Below is a small trained network, with its code and all its weights. Each question gives an input and a class and asks what happens when units are switched off, that is, made to give their printed mean instead of their output.

import numpy as np


def w(rows, s, z=0):
    codes = np.array(rows[::2]) - 128.0
    scale = np.full(codes.shape[1], s)
    scale[-1] = z or s
    return codes * scale


def norm(h):
    return h / np.sqrt((h * h).mean(-1, keepdims=True) + 1e-5)


def f(y):
    return y / 2 * (1 + np.tanh(0.7978845608 * (y + 0.044715 * y**3)))


def log_softmax(a):
    a = a - a.max(-1, keepdims=True)
    return a - np.log(np.exp(a).sum(-1, keepdims=True))


def net(x, mask):
    res = np.array(x, float).reshape(1, 3) / 4 @ E
    u = 0
    for l in range(4):
        y = f(norm(res) @ A[l][:, :-1].T + A[l][:, -1])
        res = res + np.where(mask[u : u + 8], y, B[l][:, -1]) @ B[l][:, :-1]
        u += 8
    return log_softmax(norm(res)[-1] @ U[:, :-1].T + U[:, -1])


A, B = {}, {}
E = w([
[35,126,69,124,13,94,104,153,80,204,78],'x0',
[163,80,150,151,157,138,107,3,105,62,196],'x1',
[157,121,180,104,159,126,156,49,88,165,164],'x2',
],0.0023)
A[0] = w([
[98,119,11,209,70,142,59,223,234,61,97,2],'0.n0',
[21,142,31,157,6,126,100,175,119,137,66,143],'0.n1',
[167,196,127,86,143,161,146,209,180,154,48,31],'0.n2',
[112,149,149,119,101,139,140,120,143,118,136,145],'0.n3',
[111,127,145,71,128,122,153,135,104,141,104,110],'0.n4',
[85,126,86,118,76,118,133,154,167,136,119,99],'0.n5',
[165,120,133,138,149,164,124,77,145,58,160,20],'0.n6',
[46,140,134,130,53,88,116,128,123,169,109,67],'0.n7',
],0.0025,0.00078)
B[0] = w([
[160,84,130,3,91,137,185,160,29,72,18,192],'0.n0',
[66,12,105,89,30,83,9,244,143,148,156,253],'0.n1',
[37,140,144,164,200,96,127,114,27,156,196,164],'0.n2',
[125,139,145,125,127,79,113,130,130,124,112,130],'0.n3',
[139,121,89,144,107,87,179,161,140,142,126,131],'0.n4',
[104,68,113,126,117,115,106,126,46,117,149,149],'0.n5',
[193,109,161,184,185,98,44,141,189,92,163,152],'0.n6',
[129,117,151,103,51,135,131,154,125,146,56,168],'0.n7',
],0.0022,0.0035)
A[1] = w([
[90,182,179,145,148,165,101,132,212,191,177,100],'1.n0',
[45,137,63,100,27,100,101,208,126,195,64,72],'1.n1',
[136,100,152,89,40,94,161,47,63,236,111,79],'1.n2',
[68,71,80,227,22,127,27,5,133,141,208,92],'1.n3',
[108,92,81,165,99,112,104,103,145,136,193,63],'1.n4',
[96,148,130,97,48,85,195,125,91,203,9,5],'1.n5',
[138,171,157,134,166,139,112,111,142,174,101,104],'1.n6',
[134,133,127,165,87,133,111,109,130,100,165,68],'1.n7',
],0.0023,0.0013)
B[1] = w([
[97,125,109,178,90,75,151,145,123,172,142,125],'1.n0',
[142,21,153,159,123,83,61,64,160,84,248,252],'1.n1',
[107,251,112,20,101,201,200,179,173,171,133,161],'1.n2',
[65,170,202,60,200,93,121,234,30,101,23,171],'1.n3',
[136,166,193,108,159,131,138,184,122,109,101,123],'1.n4',
[180,96,91,160,106,182,132,156,231,63,190,165],'1.n5',
[115,107,84,178,101,96,158,112,147,160,120,123],'1.n6',
[148,121,127,126,153,105,137,153,107,129,107,118],'1.n7',
],0.0024,0.0032)
A[2] = w([
[138,184,149,143,134,156,129,205,224,93,56,123],'2.n0',
[242,118,145,149,150,148,99,43,136,72,165,51],'2.n1',
[240,56,142,215,143,151,54,25,191,41,190,11],'2.n2',
[143,53,51,127,3,143,122,74,118,61,106,48],'2.n3',
[103,128,146,130,158,166,119,222,140,57,75,107],'2.n4',
[192,158,72,98,29,225,219,150,208,148,184,105],'2.n5',
[181,111,168,112,177,115,72,37,72,65,127,128],'2.n6',
[99,97,104,94,175,112,129,132,111,101,136,106],'2.n7',
],0.0025,0.0012)
B[2] = w([
[98,117,158,96,109,149,98,7,46,147,121,130],'2.n0',
[143,62,196,175,115,95,158,220,180,129,152,210],'2.n1',
[164,46,223,135,84,81,188,177,223,120,173,254],'2.n2',
[99,154,116,127,121,110,149,140,138,190,169,175],'2.n3',
[135,132,123,127,134,125,94,3,82,112,91,164],'2.n4',
[153,117,100,130,168,181,65,71,169,86,67,117],'2.n5',
[132,105,90,163,162,104,123,247,187,86,109,214],'2.n6',
[135,123,132,157,151,128,121,100,139,113,108,144],'2.n7',
],0.0031,0.002)
A[3] = w([
[136,157,164,128,159,134,154,134,144,178,148,193],'3.n0',
[98,88,100,143,56,118,99,151,133,153,146,1],'3.n1',
[125,166,115,90,60,143,143,102,120,144,112,126],'3.n2',
[111,167,128,132,128,146,139,107,93,132,83,46],'3.n3',
[129,140,139,132,110,124,136,135,128,121,126,88],'3.n4',
[119,73,51,148,2,121,80,152,154,121,126,30],'3.n5',
[156,125,117,189,162,137,115,139,168,122,139,52],'3.n6',
[111,130,108,137,115,126,129,163,134,126,129,118],'3.n7',
],0.0056,0.00084)
B[3] = w([
[56,184,18,206,95,119,120,87,83,193,136,151],'3.n0',
[62,135,234,23,75,81,93,117,30,147,140,205],'3.n1',
[174,12,129,119,29,185,59,116,201,99,189,148],'3.n2',
[145,56,183,137,76,49,91,185,191,109,160,124],'3.n3',
[138,124,120,102,142,147,126,164,116,136,163,126],'3.n4',
[67,148,252,51,24,87,133,130,48,239,211,255],'3.n5',
[78,111,140,87,14,40,146,136,121,189,177,150],'3.n6',
[169,128,207,89,161,141,161,18,123,140,145,143],'3.n7',
],0.0027,0.0064)
U = w([
[112,212,73,192,190,120,179,105,105,206,137,116],'0',
[149,125,129,122,216,124,96,146,86,28,27,83],'1',
[81,105,175,34,41,120,80,141,59,166,133,254],'2',
[211,49,187,198,151,80,187,169,254,92,182,178],'3',
[186,130,66,118,97,231,120,69,217,152,127,3],'4',
],0.0076,0.002)

Each question gives the input, the list of numbers given to net, and the class t.
The units are the neurons (one row each of A and B). Each row of codes is followed by its name. A weight is (code - 128) times the scale printed after its matrix; where a second scale follows, it is the last column's (A, B and U).
mask holds one flag per neuron, layer by layer. A switched-off neuron (its flag False) gives its mean, the last column of its row in B, instead of its output. The means were averaged over made-up inputs and are rounded, as every weight is.
A unit's drop is (log p(t) with every unit on - log p(t) with that unit switched off) / (log p(t) with every unit on - log p(t) with every unit switched off).
unit that matters most: the unit with the biggest drop
top k neurons: the k neurons with the biggest drops, biggest first
top k neurons in layer l: the k neurons of layer l with the biggest drops, biggest first
drop when u is switched off: that unit's drop, to one decimal
input [1,5,5], class 3: unit that matters most	0.n1
input [-1,-4,3], class 0: top 2 neurons	0.n2; 0.n0
input [-2,-1,-3], class 1: top 2 neurons	0.n1; 3.n5
input [3,6,-3], class 1: top 2 neurons	1.n3; 3.n5
input [-2,-2,5], class 0: top 2 neurons	1.n1; 3.n0
input [1,4,2], class 3: top 2 neurons in layer 0	0.n1; 0.n6
input [5,8,3], class 1: top 3 neurons in layer 3	3.n5; 3.n1; 3.n6
input [3,8,-3], class 1: top 2 neurons	1.n3; 3.n5
input [-1,-5,2], class 0: top 3 neurons	0.n2; 0.n1; 0.n0
input [-1,-3,5], class 4: top 3 neurons in layer 1	1.n1; 1.n3; 1.n2
input [-2,-6,1], class 0: top 3 neurons in layer 0	0.n2; 0.n1; 0.n7
input [5,8,-2], class 1: top 2 neurons	1.n3; 3.n5
input [-2,-7,2], class 0: top 3 neurons	0.n2; 0.n1; 3.n5
input [-5,-5,3], class 0: unit that matters most	1.n1
input [-6,-5,3], class 0: top 2 neurons	1.n1; 3.n0
input [-3,-6,1], class 0: top 2 neurons in layer 0	0.n2; 0.n1
input [-4,-3,-5], class 1: drop when 3.n5 is switched off	0.4
input [-7,-4,-6], class 1: drop when 3.n5 is switched off	0.2
input [-5,-6,4], class 0: drop when 3.n1 is switched off	0.0
input [-2,-6,8], class 0: drop when 3.n0 is switched off	0.1
input [-7,-5,0], class 0: top neuron	1.n1
